Below are the code and all the weights of a small trained network. Each question names an input and a class and asks about switching units off, where a switched-off unit gives its printed mean instead of its output.

import numpy as np


def w(rows, s, z=0):
    codes = np.array(rows[::2]) - 128.0
    scale = np.full(codes.shape[1], s)
    scale[-1] = z or s
    return codes * scale


def f(y):
    return np.maximum(y, 0)


def log_softmax(a):
    a = a - a.max(-1, keepdims=True)
    return a - np.log(np.exp(a).sum(-1, keepdims=True))


def net(x, mask):
    res = np.array(x, float).reshape(1, 5) / 4 @ E
    y = f(res @ A[0][:, :-1].T + A[0][:, -1])
    res = res + np.where(mask, y, B[0][:, -1]) @ B[0][:, :-1]
    return log_softmax(res[-1] @ U[:, :-1].T + U[:, -1])


A, B = {}, {}
E = w([
[58,88,248],'x0',
[90,64,184],'x1',
[237,132,244],'x2',
[253,191,133],'x3',
[49,215,186],'x4',
],0.0071)
A[0] = w([
[191,176,116,129],'n0',
[53,183,94,141],'n1',
[131,150,76,133],'n2',
[124,116,66,98],'n3',
[130,24,95,254],'n4',
[90,212,120,103],'n5',
[118,140,36,157],'n6',
[249,187,126,90],'n7',
[131,125,61,162],'n8',
[238,197,147,93],'n9',
],0.013,0.0054)
B[0] = w([
[254,81,78,208],'n0',
[67,139,109,183],'n1',
[113,20,137,175],'n2',
[128,67,78,169],'n3',
[163,98,186,232],'n4',
[92,112,48,169],'n5',
[61,14,69,208],'n6',
[181,141,94,255],'n7',
[111,34,132,192],'n8',
[162,178,98,248],'n9',
],0.0085,0.01)
U = w([
[101,148,121,3],'0',
[83,38,42,59],'1',
[204,151,19,143],'2',
[2,161,62,108],'3',
[115,112,214,193],'4',
[73,81,241,246],'5',
],0.0099,0.0048)

Each question gives the input, the list of numbers given to net, and the class t.
The units are the neurons (one row each of A and B). Each row of codes is followed by its name. A weight is (code - 128) times the scale printed after its matrix; where a second scale follows, it is the last column's (A, B and U).
mask holds one flag per neuron, in row order. A switched-off neuron (its flag False) gives its mean, the last column of its row in B, instead of its output. The means were averaged over made-up inputs and are rounded, as every weight is.
A unit's drop is (log p(t) with every unit on - log p(t) with that unit switched off) / (log p(t) with every unit on - log p(t) with every unit switched off).
The circuit of an input: a set's keep is (log p(t) with only the set's units on - log p(t) with every unit switched off) / (log p(t) with every unit on - log p(t) with every unit switched off). Starting from all 10 units, units are removed one at a time, each time the one whose removal leaves the highest keep (on an exact tie, the one counted first), for as long as the keep stays at least 0.8.
circuit, biggest first: the units of the circuit, biggest drop first
k most important neurons: the k neurons with the biggest drops, biggest first
drop of u: that unit's drop, to one decimal
input [-7,5,-5,8,-6], class 1: circuit, biggest first : (n6)
input [2,-8,6,-5,-3], class 4: circuit, biggest first : (n0; n5; n6)
input [2,5,-5,8,0], class 5: circuit, biggest first : (n7; n9; n0)
input [-5,6,-2,-1,3], class 3: circuit, biggest first : (n0; n7)
input [2,6,-7,-2,-2], class 5: circuit, biggest first : (n4; n0; n7)
input [4,2,-6,-2,2], class 3: 2 most important neurons : (n1; n0)
input [0,3,1,-1,6], class 3: 3 most important neurons : (n4; n0; n5)
input [-1,-5,-2,0,-6], class 1: drop of n6 : 0.1
input [-3,8,6,6,7], class 2: drop of n0 : 0.0
input [3,2,-5,-4,4], class 3: drop of n1 : 0.2
